Here is a tiny trained network, its code and every weight. The questions are about switching its units off for an input and a target symbol, where a switched-off unit gives its printed mean instead of its output.

import numpy as np


def w(rows, s, z=0):
    codes = np.array(rows[::2]) - 128.0
    scale = np.full(codes.shape[1], s)
    scale[-1] = z or s
    return codes * scale


def norm(h):
    return h / np.sqrt((h * h).mean(-1, keepdims=True) + 1e-5)


def f(y):
    return np.maximum(y, 0)


def softmax(a):
    e = np.exp(a - a.max(-1, keepdims=True))
    return e / e.sum(-1, keepdims=True)


def log_softmax(a):
    a = a - a.max(-1, keepdims=True)
    return a - np.log(np.exp(a).sum(-1, keepdims=True))


def net(x, mask):
    ids = ['ΔΘΠΩαβζημξσφψ'.index(c) for c in x.split()]
    T = len(ids)
    res = E[ids] + P[:T]
    u = 0
    for l in range(2):
        q, k, v = (norm(res) @ M[l].T for M in (Q, K, V))
        z = softmax(np.where(np.tri(T) > 0, q @ k.T / 2**0.5, -1e9)) @ v
        res = res + np.where(mask[u], z, O[l][:, -1]) @ O[l][:, :-1]
        u += 1
        y = f(norm(res) @ A[l][:, :-1].T + A[l][:, -1])
        res = res + np.where(mask[u : u + 12], y, B[l][:, -1]) @ B[l][:, :-1]
        u += 12
    return log_softmax(norm(res)[-1] @ U[:, :-1].T + U[:, -1])


Q, K, V, O, A, B = {}, {}, {}, {}, {}, {}
E = w([
[163,52,146,135,136,87,121,148],'Δ',
[127,103,107,124,167,173,210,163],'Θ',
[149,171,118,140,149,95,124,82],'Π',
[101,112,61,141,119,135,133,164],'Ω',
[157,168,155,140,81,161,156,192],'α',
[142,160,63,102,177,149,130,62],'β',
[254,241,113,131,166,44,174,169],'ζ',
[126,116,94,82,109,159,137,71],'η',
[127,26,158,163,152,128,156,62],'μ',
[126,164,56,212,108,95,110,163],'ξ',
[133,66,121,124,76,233,97,97],'σ',
[254,136,147,132,67,116,123,119],'φ',
[158,88,152,239,160,90,82,157],'ψ',
],0.019)
P = w([
[183,16,74,202,19,122,253,12],'0',
[190,93,42,143,53,147,177,36],'1',
[171,110,50,158,70,148,154,48],'2',
[153,123,57,162,87,153,139,72],'3',
[133,113,63,172,111,153,136,86],'4',
[135,124,69,166,110,147,129,109],'5',
[135,130,74,148,122,130,127,114],'6',
[122,130,83,149,131,127,113,139],'7',
[112,138,85,154,116,134,127,147],'8',
[109,144,96,168,127,129,129,155],'9',
[129,117,112,144,99,123,137,127],'10',
],0.0051)
Q[0] = w([
[253,70,23,244,103,99,90,56],'0.h0',
[87,106,39,133,124,200,151,161],'0.h0',
],0.0081)
K[0] = w([
[98,169,94,152,156,135,136,246],'0.h0',
[129,102,121,129,121,154,94,145],'0.h0',
],0.013)
V[0] = w([
[140,90,80,99,98,65,19,49],'0.h0',
[2,144,158,99,51,72,73,143],'0.h0',
],0.0056)
O[0] = w([
[123,55,84,112,191,113,156,115,146],'0.h0',
[115,126,11,106,108,111,136,95,1],'0.h0',
],0.012,0.0038)
A[0] = w([
[58,101,211,128,35,197,188,65,177],'0.n0',
[145,154,57,200,9,121,106,163,79],'0.n1',
[42,42,68,118,92,254,144,176,91],'0.n2',
[96,59,97,127,35,205,78,114,138],'0.n3',
[109,161,140,13,106,119,42,127,207],'0.n4',
[181,133,157,100,220,185,141,162,165],'0.n5',
[76,100,175,151,177,170,198,125,253],'0.n6',
[129,148,74,150,177,141,75,16,217],'0.n7',
[186,55,55,65,42,203,115,42,116],'0.n8',
[85,236,185,119,162,95,174,155,158],'0.n9',
[22,173,130,188,163,138,48,169,70],'0.n10',
[172,102,204,159,167,4,167,166,193],'0.n11',
],0.0066,0.0022)
B[0] = w([
[21,91,89,1,145,120,146,107,182],'0.n0',
[129,94,98,168,163,94,104,90,187],'0.n1',
[151,167,140,123,167,106,211,158,178],'0.n2',
[117,94,122,159,161,111,193,140,170],'0.n3',
[11,126,94,135,144,170,170,114,133],'0.n4',
[142,118,188,107,44,178,126,118,169],'0.n5',
[206,159,48,9,82,187,96,117,190],'0.n6',
[99,84,113,140,141,150,31,134,200],'0.n7',
[102,122,80,129,148,147,107,209,189],'0.n8',
[100,65,113,132,143,118,158,88,157],'0.n9',
[109,137,140,45,105,76,112,57,160],'0.n10',
[65,138,119,143,166,189,95,134,254],'0.n11',
],0.0078)
Q[1] = w([
[25,20,74,150,215,211,1,54],'1.h0',
[160,188,165,131,177,58,112,79],'1.h0',
],0.0073)
K[1] = w([
[93,203,110,129,159,2,129,170],'1.h0',
[131,137,116,80,87,154,140,104],'1.h0',
],0.0095)
V[1] = w([
[172,118,138,74,77,151,88,142],'1.h0',
[16,107,74,148,9,86,1,118],'1.h0',
],0.0058)
O[1] = w([
[106,124,7,187,80,205,150,161,3],'1.h0',
[86,92,97,167,82,114,121,112,215],'1.h0',
],0.011,0.0026)
A[1] = w([
[113,112,95,116,180,45,123,71,211],'1.n0',
[33,161,183,93,140,144,42,130,219],'1.n1',
[150,170,109,91,10,210,120,188,42],'1.n2',
[127,178,92,118,72,109,164,170,185],'1.n3',
[179,92,156,160,149,171,37,120,177],'1.n4',
[56,83,115,28,114,157,216,181,220],'1.n5',
[128,88,96,154,89,160,152,215,74],'1.n6',
[145,189,175,198,112,75,73,158,249],'1.n7',
[116,147,95,225,98,122,199,255,196],'1.n8',
[73,141,151,67,96,132,111,109,103],'1.n9',
[205,104,113,170,77,101,150,175,22],'1.n10',
[103,51,184,135,174,43,222,146,135],'1.n11',
],0.0088,0.002)
B[1] = w([
[113,72,136,122,107,70,51,222,209],'1.n0',
[76,147,179,98,96,78,235,99,218],'1.n1',
[68,128,101,103,59,62,187,124,164],'1.n2',
[146,188,197,131,181,58,99,19,144],'1.n3',
[103,216,132,139,110,136,175,172,255],'1.n4',
[224,224,147,243,124,59,142,89,229],'1.n5',
[53,170,210,194,114,76,13,111,162],'1.n6',
[214,111,77,69,118,133,175,89,213],'1.n7',
[64,62,216,1,205,72,82,83,172],'1.n8',
[107,97,209,241,194,145,172,125,154],'1.n9',
[120,87,66,54,154,159,60,151,147],'1.n10',
[31,124,186,30,85,127,19,188,176],'1.n11',
],0.0061,0.0089)
U = w([
[184,117,220,203,153,143,22,127,178],'Δ',
[146,133,162,103,44,97,235,108,163],'Θ',
[67,193,130,123,177,185,47,70,43],'Π',
[161,115,156,13,214,53,109,188,75],'Ω',
[89,183,171,116,74,62,118,31,66],'α',
[163,129,102,74,71,174,85,122,252],'β',
[211,150,158,50,168,121,195,126,173],'ζ',
[167,112,44,150,154,71,136,112,161],'η',
[160,10,174,107,153,145,158,59,153],'μ',
[95,52,99,115,127,69,68,158,169],'ξ',
[94,92,80,122,179,95,254,183,91],'σ',
[114,70,177,68,52,159,153,234,156],'φ',
[130,104,158,215,182,109,200,184,20],'ψ',
],0.0086,0.0038)

Each question gives the input, a string of symbols that net reads in full, and the target symbol t.
The units are the heads (2 rows each of Q, K, V and O) and the neurons (one row each of A and B). Each row of codes is followed by its name. A weight is (code - 128) times the scale printed after its matrix; where a second scale follows, it is the last column's (O, A, B and U).
mask holds one flag per unit, layer by layer, with each layer's heads first. A switched-off unit (its flag False) gives its mean, the last column of its rows in O or B, instead of its output. The means were averaged over made-up inputs and are rounded, as every weight is.
A unit's drop is (log p(t) with every unit on - log p(t) with that unit switched off) / (log p(t) with every unit on - log p(t) with every unit switched off).
The circuit of an input: a set's keep is (log p(t) with only the set's units on - log p(t) with every unit switched off) / (log p(t) with every unit on - log p(t) with every unit switched off). Starting from the 12 units with the biggest drops (on a tie, the unit counted first), units are removed one at a time, each time the one whose removal leaves the highest keep (on an exact tie, the one counted first), for as long as the keep stays at least 0.8.
circuit, biggest first: the units of the circuit, biggest drop first
unit that matters most: the unit with the biggest drop
top k neurons: the k neurons with the biggest drops, biggest first
top k neurons in layer l: the k neurons of layer l with the biggest drops, biggest first
input μ σ ψ Π α Π ψ μ, target α: circuit, biggest first => 0.h0; 1.n5; 0.n0
input β ψ Δ, target φ: circuit, biggest first => 1.n5; 1.n4; 0.n0; 1.n8
input Π ψ η β η Π ψ μ ψ φ, target β: circuit, biggest first => 1.n10; 1.h0
input Δ Π σ, target σ: top 3 neurons in layer 0 => 0.n0; 0.n8; 0.n2
input Π α Ω β ψ ψ ζ Ω ψ ψ α, target Θ: circuit, biggest first => 1.n2; 1.n0
input ξ ψ μ ξ Δ ψ η, target ξ: circuit, biggest first => 1.h0; 0.n8
input ψ ψ Π ξ Π ψ ψ ψ μ ζ ψ, target ζ: unit that matters most => 1.h0
input Ω σ σ μ α Θ Θ Δ η Π, target Θ: circuit, biggest first => 0.h0; 1.n1; 1.n7
input Δ μ Π φ β, target β: top 4 neurons => 0.n6; 0.n5; 0.n11; 0.n0
input φ σ Ω β, target Ω: top 2 neurons in layer 0 => 0.n2; 0.n11
input Π μ Π σ φ, target φ: circuit, biggest first => 1.n5; 1.h0; 0.n6
input φ β η, target η: circuit, biggest first => 1.n5; 0.n8; 1.n11
input ψ ψ β η α μ μ Δ, target α: circuit, biggest first => 0.h0; 1.n1
input ξ ξ ξ ψ ξ ξ ψ Π Δ η, target ξ: top 3 neurons in layer 0 => 0.n7; 0.n3; 0.n11
input μ β Π μ μ ψ φ, target β: unit that matters most => 1.n10
input Π φ α σ, target α: top 2 neurons in layer 0 => 0.n11; 0.n8
input ζ Θ ψ ψ Ω μ, target Ω: circuit, biggest first => 1.h0; 0.n6
input ζ ξ μ σ α, target α: top 2 neurons in layer 1 => 1.n2; 1.n6
input Π ψ ψ Δ Π, target Π: top 3 neurons => 0.n7; 1.n5; 0.n0
input β Π Π Θ, target Θ: unit that matters most => 1.n2
input ξ ζ ζ Ω Π, target Ω: top 3 neurons => 1.n5; 1.n0; 0.n9
input μ σ φ, target φ: top 2 neurons in layer 0 => 0.n8; 0.n6
input Δ μ ψ φ σ, target ψ: circuit, biggest first => 1.n5; 0.n3; 0.n2
input φ ψ Π Π ψ, target ψ: top 4 neurons => 1.n4; 0.n11; 1.n11; 0.n10
input β ψ Ω Π α ψ ψ ψ, target α: top 2 neurons in layer 1 => 1.n1; 1.n7
input η φ Π, target Π: top 3 neurons in layer 0 => 0.n7; 0.n6; 0.n0
